Here is a tiny trained network, its code and every weight. The questions are about switching its units off for an input and a target symbol, where a switched-off unit gives its printed mean instead of its output.

import numpy as np


def w(rows, s, z=0):
    codes = np.array(rows[::2]) - 128.0
    scale = np.full(codes.shape[1], s)
    scale[-1] = z or s
    return codes * scale


def f(y):
    return np.maximum(y, 0)


def softmax(a):
    e = np.exp(a - a.max(-1, keepdims=True))
    return e / e.sum(-1, keepdims=True)


def log_softmax(a):
    a = a - a.max(-1, keepdims=True)
    return a - np.log(np.exp(a).sum(-1, keepdims=True))


def net(x, mask):
    ids = ['ΓΨαδεζημσ'.index(c) for c in x.split()]
    T = len(ids)
    res = E[ids] + P[:T]
    u = 0
    for l in range(2):
        r = res
        for j in range(2):
            rows = slice(2 * j, 2 * j + 2)
            q, k, v = (r @ M[l][rows].T for M in (Q, K, V))
            z = softmax(np.where(np.tri(T) > 0, q @ k.T / 2**0.5, -1e9)) @ v
            o = O[l][rows]
            res = res + np.where(mask[u + j], z, o[:, -1]) @ o[:, :-1]
        u += 2
        y = f(res @ A[l][:, :-1].T + A[l][:, -1])
        res = res + np.where(mask[u : u + 4], y, B[l][:, -1]) @ B[l][:, :-1]
        u += 4
    return log_softmax(res[-1] @ U[:, :-1].T + U[:, -1])


Q, K, V, O, A, B = {}, {}, {}, {}, {}, {}
E = w([
[116,153,119,39,58],'Γ',
[176,84,108,104,113],'Ψ',
[176,123,106,109,120],'α',
[114,26,133,166,145],'δ',
[182,86,158,212,152],'ε',
[125,169,118,88,70],'ζ',
[98,13,121,190,135],'η',
[61,121,44,166,229],'μ',
[80,8,132,79,141],'σ',
],0.018)
P = w([
[95,197,247,116,149],'0',
[119,146,185,141,153],'1',
[125,145,173,133,143],'2',
[127,141,163,128,138],'3',
[126,135,157,124,131],'4',
[125,131,150,123,124],'5',
[124,130,143,119,118],'6',
[121,127,139,118,113],'7',
[120,123,135,114,112],'8',
[118,120,131,113,105],'9',
[116,112,126,110,98],'10',
[113,111,124,104,94],'11',
[114,115,119,107,90],'12',
],0.015)
Q[0] = w([
[98,160,241,125,37],'L0H1',
[37,66,169,96,112],'L0H1',
[57,137,130,124,92],'L0H2',
[144,77,247,83,72],'L0H2',
],0.012)
K[0] = w([
[122,179,254,110,143],'L0H1',
[108,113,169,114,137],'L0H1',
[122,157,149,164,168],'L0H2',
[115,90,181,96,101],'L0H2',
],0.015)
V[0] = w([
[196,105,173,42,153],'L0H1',
[84,205,89,103,141],'L0H1',
[251,110,166,134,130],'L0H2',
[98,122,110,102,48],'L0H2',
],0.012)
O[0] = w([
[50,189,96,197,35,216],'L0H1',
[144,122,247,96,152,2],'L0H1',
[101,103,162,169,70,169],'L0H2',
[89,75,57,139,135,109],'L0H2',
],0.011,0.0046)
A[0] = w([
[67,160,111,229,207,33],'L0N1',
[222,154,79,98,80,254],'L0N2',
[109,118,112,157,82,144],'L0N3',
[236,109,115,254,212,185],'L0N4',
],0.0095,0.0041)
B[0] = w([
[188,82,219,121,122,177],'L0N1',
[113,170,164,95,253,211],'L0N2',
[105,149,91,111,221,245],'L0N3',
[106,113,107,150,51,255],'L0N4',
],0.012,0.0083)
Q[1] = w([
[72,193,144,178,17],'L1H1',
[146,8,157,221,99],'L1H1',
[90,221,150,124,85],'L1H2',
[135,154,52,125,46],'L1H2',
],0.012)
K[1] = w([
[105,241,223,88,62],'L1H1',
[209,110,110,239,2],'L1H1',
[64,157,236,159,165],'L1H2',
[201,172,75,161,59],'L1H2',
],0.0093)
V[1] = w([
[192,106,143,185,205],'L1H1',
[138,202,21,92,178],'L1H1',
[162,67,2,39,201],'L1H2',
[160,183,87,69,112],'L1H2',
],0.0066)
O[1] = w([
[207,27,91,9,156,118],'L1H1',
[161,131,140,253,155,75],'L1H1',
[166,209,241,73,4,2],'L1H2',
[77,167,164,178,189,64],'L1H2',
],0.0062,0.0092)
A[1] = w([
[112,169,44,183,81,43],'L1N1',
[100,251,182,109,55,41],'L1N2',
[76,139,112,94,105,135],'L1N3',
[189,129,173,214,69,5],'L1N4',
],0.011,0.0018)
B[1] = w([
[160,240,179,82,82,255],'L1N1',
[249,74,120,175,197,161],'L1N2',
[154,100,187,218,97,196],'L1N3',
[10,30,160,131,211,131],'L1N4',
],0.013,0.009)
U = w([
[148,107,167,179,108,2],'Γ',
[178,160,81,117,2,218],'Ψ',
[63,134,184,118,120,92],'α',
[130,123,129,116,129,74],'δ',
[118,130,60,108,155,83],'ε',
[23,48,188,156,163,254],'ζ',
[179,98,92,124,147,46],'η',
[141,122,189,53,116,141],'μ',
[190,136,110,110,106,57],'σ',
],0.0086,0.0049)

Each question gives the input, a string of symbols that net reads in full, and the target symbol t.
The units are the heads (2 rows each of Q, K, V and O) and the neurons (one row each of A and B). Each row of codes is followed by its name. A weight is (code - 128) times the scale printed after its matrix; where a second scale follows, it is the last column's (O, A, B and U).
mask holds one flag per unit, layer by layer, with each layer's heads first. A switched-off unit (its flag False) gives its mean, the last column of its rows in O or B, instead of its output. The means were averaged over made-up inputs and are rounded, as every weight is.
A unit's drop is (log p(t) with every unit on - log p(t) with that unit switched off) / (log p(t) with every unit on - log p(t) with every unit switched off).
The circuit of an input: a set's keep is (log p(t) with only the set's units on - log p(t) with every unit switched off) / (log p(t) with every unit on - log p(t) with every unit switched off). Starting from all 12 units, units are removed one at a time, each time the one whose removal leaves the highest keep (on an exact tie, the one counted first), for as long as the keep stays at least 0.8.
units of the circuit, in order: the units of the circuit, biggest drop first
most important unit: the unit with the biggest drop
k most important neurons: the k neurons with the biggest drops, biggest first
top k neurons in layer l: the k neurons of layer l with the biggest drops, biggest first
heads that matter: for each layer, one digit per head in row order, 1 if its drop is at least 0.15 and else 0, layers parted by /
input δ Γ δ Ψ ε η ε ζ δ, target Ψ: units of the circuit, in order => [L0N2, L1H2]
input ε ζ μ α ε ε ζ ε ε μ α, target μ: units of the circuit, in order => [L0H1, L1H2, L0N2]
input μ ζ ε Γ σ α α Γ ζ, target μ: units of the circuit, in order => [L0H1, L1H1]
input ζ μ ε μ ε Γ ε μ ζ, target ζ: units of the circuit, in order => [L0H1, L1N1]
input δ μ Ψ α, target μ: units of the circuit, in order => [L0H1, L1H2]
input Γ ε δ Γ ε ζ ε δ Ψ ε Ψ, target ε: units of the circuit, in order => [L0N2, L0H1]
input α μ Γ σ Γ α Γ, target α: units of the circuit, in order => [L0N2, L0H1, L1H1]
input δ Γ σ ε ζ Ψ ζ ε δ σ Γ Ψ σ, target Ψ: 3 most important neurons => [L0N2, L1N1, L0N1]
input σ ε α η Γ Γ ε α δ Γ, target σ: 2 most important neurons => [L0N2, L1N2]
input η δ ε α σ α Ψ δ ε σ ε Γ, target η: 3 most important neurons => [L0N2, L1N2, L0N4]
input Γ α δ α ε μ δ ε Γ η ε Γ, target Γ: most important unit => L0H2
input Γ Ψ α ζ ζ δ Ψ ζ α ε ζ, target Γ: units of the circuit, in order => [L1N2, L0H1, L1N3]
input ε Γ μ σ Ψ ζ ζ σ, target Ψ: 2 most important neurons => [L0N2, L0N1]
input Γ η Γ ζ η, target Ψ: units of the circuit, in order => [L1H2, L0N2]
input Γ ε ε ζ ε μ ζ ε η ζ, target Γ: top neuron in layer 0 => [L0N1]
input Γ Ψ α Γ ε, target ζ: 3 most important neurons => [L0N1, L1N4, L0N4]
input σ ε Ψ Γ η σ ζ, target σ: 2 most important neurons => [L0N2, L1N2]
input σ ζ η η α ζ α ζ δ ζ α Γ ζ, target σ: 2 most important neurons => [L1N2, L1N1]
input ε ε α α Ψ μ, target μ: heads that matter => 10 / 01
input α ε α Γ Ψ Γ, target α: most important unit => L1H2
input η Ψ δ Γ ε α ε Γ, target η: heads that matter => 10 / 01
input ε ε ε α ζ ε ε μ Γ, target ε: 2 most important neurons => [L0N1, L1N3]
input ε σ Γ ε δ ε Γ η Γ, target ε: heads that matter => 01 / 01
input μ ε Γ ε ζ μ μ Γ ε Ψ Γ, target μ: units of the circuit, in order => [L0H1, L0N2]
input α σ ε σ α ε μ ε Γ ζ ε ζ, target α: heads that matter => 11 / 11
